Below is a small trained network, with its code and all its weights. Each question gives an input and a target symbol and asks what happens when units are switched off, that is, made to give their printed mean instead of their output.

import numpy as np


def w(rows, s, z=0):
    codes = np.array(rows[::2]) - 128.0
    scale = np.full(codes.shape[1], s)
    scale[-1] = z or s
    return codes * scale


def f(y):
    return np.maximum(y, 0)


def softmax(a):
    e = np.exp(a - a.max(-1, keepdims=True))
    return e / e.sum(-1, keepdims=True)


def log_softmax(a):
    a = a - a.max(-1, keepdims=True)
    return a - np.log(np.exp(a).sum(-1, keepdims=True))


def net(x, mask):
    ids = ['γεζθξπσφψω'.index(c) for c in x.split()]
    T = len(ids)
    res = E[ids] + P[:T]
    u = 0
    for l in range(2):
        q, k, v = (res @ M[l].T for M in (Q, K, V))
        z = softmax(np.where(np.tri(T) > 0, q @ k.T / 4**0.5, -1e9)) @ v
        res = res + np.where(mask[u], z, O[l][:, -1]) @ O[l][:, :-1]
        u += 1
        y = f(res @ A[l][:, :-1].T + A[l][:, -1])
        res = res + np.where(mask[u : u + 8], y, B[l][:, -1]) @ B[l][:, :-1]
        u += 8
    return log_softmax(res[-1] @ U[:, :-1].T + U[:, -1])


Q, K, V, O, A, B = {}, {}, {}, {}, {}, {}
E = w([
[87,125,161],'γ',
[175,45,100],'ε',
[135,225,198],'ζ',
[167,225,209],'θ',
[190,198,36],'ξ',
[86,189,154],'π',
[165,229,12],'σ',
[78,242,80],'φ',
[253,91,154],'ψ',
[138,109,1],'ω',
],0.015)
P = w([
[2,30,96],'0',
[208,175,80],'1',
[215,177,76],'2',
[208,173,99],'3',
[207,150,90],'4',
[206,141,91],'5',
[199,116,103],'6',
[188,100,107],'7',
[189,110,96],'8',
[164,95,126],'9',
[148,82,110],'10',
[111,73,123],'11',
],0.0064)
Q[0] = w([
[23,73,131],'0.h0',
[250,172,45],'0.h0',
[175,139,169],'0.h0',
[112,155,79],'0.h0',
],0.011)
K[0] = w([
[160,116,1],'0.h0',
[14,174,232],'0.h0',
[7,90,66],'0.h0',
[79,96,133],'0.h0',
],0.0088)
V[0] = w([
[255,111,154],'0.h0',
[38,167,219],'0.h0',
[134,124,31],'0.h0',
[133,8,211],'0.h0',
],0.0044)
O[0] = w([
[214,152,133,79],'0.h0',
[83,169,254,112],'0.h0',
[162,72,43,183],'0.h0',
[118,102,190,5],'0.h0',
],0.0064,0.0021)
A[0] = w([
[232,14,166,78],'0.n0',
[139,200,167,255],'0.n1',
[177,2,171,64],'0.n2',
[92,210,148,190],'0.n3',
[132,167,252,92],'0.n4',
[249,93,90,86],'0.n5',
[102,99,36,157],'0.n6',
[99,2,178,174],'0.n7',
],0.0078,0.0072)
B[0] = w([
[14,199,31,158],'0.n0',
[131,31,2,254],'0.n1',
[60,152,10,145],'0.n2',
[94,39,102,199],'0.n3',
[116,69,154,152],'0.n4',
[46,160,201,193],'0.n5',
[178,47,150,231],'0.n6',
[206,142,215,167],'0.n7',
],0.0066,0.007)
Q[1] = w([
[115,53,104],'1.h0',
[177,148,239],'1.h0',
[131,9,7],'1.h0',
[130,183,163],'1.h0',
],0.013)
K[1] = w([
[83,92,122],'1.h0',
[148,237,120],'1.h0',
[7,79,173],'1.h0',
[180,199,144],'1.h0',
],0.013)
V[1] = w([
[42,198,153],'1.h0',
[117,88,202],'1.h0',
[161,74,212],'1.h0',
[255,199,212],'1.h0',
],0.0064)
O[1] = w([
[85,107,14,99],'1.h0',
[97,63,154,144],'1.h0',
[104,2,183,136],'1.h0',
[179,73,60,5],'1.h0',
],0.0097,0.013)
A[1] = w([
[124,127,119,56],'1.n0',
[101,115,98,86],'1.n1',
[100,181,108,252],'1.n2',
[195,2,152,244],'1.n3',
[180,213,139,229],'1.n4',
[163,67,138,186],'1.n5',
[66,120,192,102],'1.n6',
[127,128,133,77],'1.n7',
],0.009,0.0031)
B[1] = w([
[100,159,70,128],'1.n0',
[175,37,67,148],'1.n1',
[161,115,70,201],'1.n2',
[187,203,227,254],'1.n3',
[82,38,206,219],'1.n4',
[179,171,203,187],'1.n5',
[2,148,100,209],'1.n6',
[114,177,17,128],'1.n7',
],0.0052,0.0076)
U = w([
[76,106,138,255],'γ',
[103,119,129,178],'ε',
[112,2,154,135],'ζ',
[152,193,233,40],'θ',
[221,140,104,184],'ξ',
[49,95,115,12],'π',
[189,129,68,128],'σ',
[41,75,66,39],'φ',
[65,192,129,49],'ψ',
[184,107,128,145],'ω',
],0.0092,0.0078)

Each question gives the input, a string of symbols that net reads in full, and the target symbol t.
The units are the heads (4 rows each of Q, K, V and O) and the neurons (one row each of A and B). Each row of codes is followed by its name. A weight is (code - 128) times the scale printed after its matrix; where a second scale follows, it is the last column's (O, A, B and U).
mask holds one flag per unit, layer by layer, with each layer's heads first. A switched-off unit (its flag False) gives its mean, the last column of its rows in O or B, instead of its output. The means were averaged over made-up inputs and are rounded, as every weight is.
A unit's drop is (log p(t) with every unit on - log p(t) with that unit switched off) / (log p(t) with every unit on - log p(t) with every unit switched off).
The circuit of an input: a set's keep is (log p(t) with only the set's units on - log p(t) with every unit switched off) / (log p(t) with every unit on - log p(t) with every unit switched off). Starting from the 12 units with the biggest drops (on a tie, the unit counted first), units are removed one at a time, each time the one whose removal leaves the highest keep (on an exact tie, the one counted first), for as long as the keep stays at least 0.8.
units of the circuit, in order: the units of the circuit, biggest drop first
most important unit: the unit with the biggest drop
top k neurons: the k neurons with the biggest drops, biggest first
k most important neurons of layer l: the k neurons of layer l with the biggest drops, biggest first
drop when u is switched off: that unit's drop, to one decimal
input ω ψ θ γ θ θ ξ ψ, target θ: most important unit => 1.h0
input γ ω γ γ γ π ζ, target ζ: units of the circuit, in order => 0.n1, 1.h0, 0.n7, 0.h0
input ω γ γ ψ γ γ ω ξ γ φ φ γ, target θ: units of the circuit, in order => 0.h0, 1.h0
input ω γ ψ γ γ ξ, target θ: top 2 neurons => 0.n6, 0.n5
input γ φ π ξ φ ω ω φ ω ψ ω ζ, target ζ: top 2 neurons => 0.n7, 0.n1
input γ γ θ ζ ξ ξ π, target ζ: 2 most important neurons of layer 0 => 0.n7, 0.n1
input π ω ω θ, target γ: units of the circuit, in order => 0.h0, 0.n1, 0.n3
input ξ ξ ξ ψ ω, target ξ: top 3 neurons => 1.n6, 0.n6, 0.n3
input γ γ σ ξ ψ γ ω θ φ φ θ, target ζ: top 4 neurons => 0.n1, 0.n7, 0.n3, 0.n4
input ξ ω γ θ γ θ ξ ψ σ γ ξ γ, target θ: top 2 neurons => 1.n3, 0.n0
input γ ε γ ξ ω γ γ ξ γ ψ, target γ: 2 most important neurons of layer 0 => 0.n0, 0.n2
input ξ ω ξ ω, target ξ: top 2 neurons => 1.n6, 0.n6
input γ π π ω, target ζ: 2 most important neurons of layer 0 => 0.n7, 0.n0
input ζ γ φ φ, target φ: most important neuron of layer 0 => 0.n3
input γ γ ω, target ζ: drop when 0.n7 is switched off => 0.6
input γ ω ξ φ ω σ ξ ξ γ σ, target ζ: drop when 1.h0 is switched off => 0.6
input φ θ ξ γ ψ, target ψ: drop when 0.n0 is switched off => 0.2
input ω ω γ ω ω γ ψ ξ, target θ: drop when 1.h0 is switched off => 1.3
